Below is a small trained network, with its code and all its weights. Each question gives an input and a class and asks what happens when units are switched off, that is, made to give their printed mean instead of their output.

import numpy as np


def w(rows, s, z=0):
    codes = np.array(rows[::2]) - 128.0
    scale = np.full(codes.shape[1], s)
    scale[-1] = z or s
    return codes * scale


def f(y):
    return np.maximum(y, 0)


def log_softmax(a):
    a = a - a.max(-1, keepdims=True)
    return a - np.log(np.exp(a).sum(-1, keepdims=True))


def net(x, mask):
    res = np.array(x, float).reshape(1, 5) / 4 @ E
    y = f(res @ A[0][:, :-1].T + A[0][:, -1])
    res = res + np.where(mask, y, B[0][:, -1]) @ B[0][:, :-1]
    return log_softmax(res[-1] @ U[:, :-1].T + U[:, -1])


A, B = {}, {}
E = w([
[76,210,208],'x0',
[58,16,176],'x1',
[124,129,125],'x2',
[2,166,71],'x3',
[126,128,126],'x4',
],0.0087)
A[0] = w([
[152,164,80,44],'N0',
[171,111,161,65],'N1',
[99,170,60,166],'N2',
[103,170,183,64],'N3',
[127,152,187,50],'N4',
[61,168,58,167],'N5',
[114,72,122,162],'N6',
[105,186,146,70],'N7',
[128,74,86,216],'N8',
[51,113,94,164],'N9',
[44,136,9,153],'N10',
[98,129,102,65],'N11',
[83,58,188,119],'N12',
[182,108,35,75],'N13',
[114,31,141,161],'N14',
[159,120,51,200],'N15',
[82,136,108,84],'N16',
[92,79,148,12],'N17',
[131,153,174,104],'N18',
[158,178,95,67],'N19',
[100,160,206,45],'N20',
[155,117,143,252],'N21',
[143,74,59,3],'N22',
[131,70,79,75],'N23',
],0.014,0.0053)
B[0] = w([
[85,174,21,159],'N0',
[189,55,60,162],'N1',
[135,123,155,200],'N2',
[33,56,113,168],'N3',
[97,61,78,154],'N4',
[221,95,156,223],'N5',
[111,177,122,185],'N6',
[118,80,127,165],'N7',
[53,114,223,206],'N8',
[177,135,149,211],'N9',
[169,106,150,246],'N10',
[213,72,122,147],'N11',
[229,254,32,211],'N12',
[74,112,138,201],'N13',
[151,191,111,219],'N14',
[68,129,197,208],'N15',
[200,68,130,162],'N16',
[108,166,61,159],'N17',
[50,5,140,157],'N18',
[125,231,32,167],'N19',
[17,109,98,173],'N20',
[194,109,190,193],'N21',
[18,95,78,170],'N22',
[50,120,124,175],'N23',
],0.007,0.011)
U = w([
[144,252,8,47],'0',
[43,94,128,75],'1',
[139,192,214,254],'2',
[144,171,173,218],'3',
[208,97,152,14],'4',
],0.012,0.0055)

Each question gives the input, the list of numbers given to net, and the class t.
The units are the neurons (one row each of A and B). Each row of codes is followed by its name. A weight is (code - 128) times the scale printed after its matrix; where a second scale follows, it is the last column's (A, B and U).
mask holds one flag per neuron, in row order. A switched-off neuron (its flag False) gives its mean, the last column of its row in B, instead of its output. The means were averaged over made-up inputs and are rounded, as every weight is.
A unit's drop is (log p(t) with every unit on - log p(t) with that unit switched off) / (log p(t) with every unit on - log p(t) with every unit switched off).
The circuit of an input: a set's keep is (log p(t) with only the set's units on - log p(t) with every unit switched off) / (log p(t) with every unit on - log p(t) with every unit switched off). Starting from the 12 units with the biggest drops (on a tie, the unit counted first), units are removed one at a time, each time the one whose removal leaves the highest keep (on an exact tie, the one counted first), for as long as the keep stays at least 0.8.
units of the circuit, in order: the units of the circuit, biggest drop first
unit that matters most: the unit with the biggest drop
k most important neurons: the k neurons with the biggest drops, biggest first
drop when u is switched off: that unit's drop, to one decimal
input [-4,5,-8,-6,5], class 3: unit that matters most -> N8
input [-6,1,-1,8,5], class 4: units of the circuit, in order -> (N5; N10)
input [-6,7,-4,-2,3], class 0: units of the circuit, in order -> (N12; N14)
input [-6,2,3,7,1], class 4: units of the circuit, in order -> (N5; N10)
input [-4,-1,0,-2,4], class 1: 2 most important neurons -> (N12; N5)
input [-6,4,-1,-6,3], class 1: 2 most important neurons -> (N22; N23)
input [2,-8,0,-7,8], class 0: 3 most important neurons -> (N19; N0; N8)
input [-4,6,3,4,-3], class 0: 3 most important neurons -> (N12; N14; N17)
input [-7,-1,-3,5,-4], class 1: 2 most important neurons -> (N22; N12)
input [8,-7,-8,-1,-7], class 1: 3 most important neurons -> (N12; N18; N3)
input [5,-4,-5,-5,-2], class 1: units of the circuit, in order -> (N12; N18; N5; N4)
input [3,8,8,6,-7], class 0: 2 most important neurons -> (N12; N17)
input [-1,8,0,-8,6], class 0: 2 most important neurons -> (N12; N14)
input [-1,2,-3,4,7], class 2: unit that matters most -> N1
input [8,5,4,1,-3], class 1: drop when N18 is switched off -> 0.1
input [-8,2,-7,1,-4], class 1: drop when N18 is switched off -> 0.0
input [0,-3,2,6,0], class 4: drop when N5 is switched off -> 0.2
